Below is a small trained network, with its code and all its weights. Each question gives an input and a class and asks what happens when units are switched off, that is, made to give their printed mean instead of their output.

import numpy as np


def w(rows, s, z=0):
    codes = np.array(rows[::2]) - 128.0
    scale = np.full(codes.shape[1], s)
    scale[-1] = z or s
    return codes * scale


def f(y):
    return np.maximum(y, 0)


def log_softmax(a):
    a = a - a.max(-1, keepdims=True)
    return a - np.log(np.exp(a).sum(-1, keepdims=True))


def net(x, mask):
    res = np.array(x, float).reshape(1, 8) / 4 @ E
    y = f(res @ A[0][:, :-1].T + A[0][:, -1])
    res = res + np.where(mask, y, B[0][:, -1]) @ B[0][:, :-1]
    return log_softmax(res[-1] @ U[:, :-1].T + U[:, -1])


A, B = {}, {}
E = w([
[137,115,114,138],'x0',
[129,145,138,119],'x1',
[13,146,47,27],'x2',
[136,132,119,123],'x3',
[82,255,124,204],'x4',
[151,153,127,115],'x5',
[129,136,128,122],'x6',
[163,79,212,33],'x7',
],0.0096)
A[0] = w([
[104,189,120,167,128],'n1',
[147,68,194,74,46],'n2',
[150,106,176,121,58],'n3',
[73,143,90,7,143],'n4',
[36,178,72,128,35],'n5',
[71,160,92,127,2],'n6',
[76,160,119,145,84],'n7',
[109,73,78,86,209],'n8',
],0.011,0.0052)
B[0] = w([
[81,164,84,119,195],'n1',
[207,1,99,81,211],'n2',
[156,52,99,102,164],'n3',
[147,197,154,234,253],'n4',
[102,74,21,20,207],'n5',
[151,39,66,90,166],'n6',
[96,121,81,103,169],'n7',
[133,226,187,242,219],'n8',
],0.0075,0.011)
U = w([
[187,95,194,187,253],'0',
[104,166,119,209,119],'1',
[146,1,97,5,9],'2',
],0.007,0.005)

Each question gives the input, the list of numbers given to net, and the class t.
The units are the neurons (one row each of A and B). Each row of codes is followed by its name. A weight is (code - 128) times the scale printed after its matrix; where a second scale follows, it is the last column's (A, B and U).
mask holds one flag per neuron, in row order. A switched-off neuron (its flag False) gives its mean, the last column of its row in B, instead of its output. The means were averaged over made-up inputs and are rounded, as every weight is.
A unit's drop is (log p(t) with every unit on - log p(t) with that unit switched off) / (log p(t) with every unit on - log p(t) with every unit switched off).
The circuit of an input: a set's keep is (log p(t) with only the set's units on - log p(t) with every unit switched off) / (log p(t) with every unit on - log p(t) with every unit switched off). Starting from all 8 units, units are removed one at a time, each time the one whose removal leaves the highest keep (on an exact tie, the one counted first), for as long as the keep stays at least 0.8.
units of the circuit, in order: the units of the circuit, biggest drop first
most important unit: the unit with the biggest drop
top k neurons: the k neurons with the biggest drops, biggest first
drop of u: that unit's drop, to one decimal
input [-7,5,7,-5,-1,4,2,8], class 0: units of the circuit, in order -> (n4)
input [-8,7,1,0,2,-5,-3,-7], class 2: units of the circuit, in order -> (n5 n4)
input [6,-8,8,2,-2,2,-2,-4], class 1: top 2 neurons -> (n4 n8)
input [4,-2,6,-2,-6,-7,7,0], class 1: top 2 neurons -> (n8 n4)
input [-8,7,3,-3,-3,-6,-8,5], class 0: units of the circuit, in order -> (n4 n5)
input [-2,-8,2,-6,8,7,6,-2], class 2: units of the circuit, in order -> (n5 n4)
input [0,0,-5,3,-3,-5,-2,2], class 2: top 3 neurons -> (n4 n8 n2)
input [7,1,5,0,5,2,1,-1], class 2: top 2 neurons -> (n5 n6)
input [-3,-8,2,6,-4,1,6,-2], class 1: top 2 neurons -> (n2 n8)
input [-5,6,5,-6,3,2,1,-3], class 2: top 3 neurons -> (n5 n6 n8)
input [-6,5,8,3,-4,2,-2,8], class 0: top 2 neurons -> (n4 n2)
input [-1,-5,6,7,2,8,-2,5], class 1: top 2 neurons -> (n4 n2)
input [6,0,3,0,-7,0,8,2], class 0: drop of n8 -> 0.2
input [2,-5,8,-5,5,-3,-1,-6], class 2: drop of n6 -> 0.3
input [-5,-1,-7,3,-5,4,7,8], class 2: most important unit -> n2
input [6,5,5,8,7,6,7,-1], class 2: drop of n8 -> 0.3
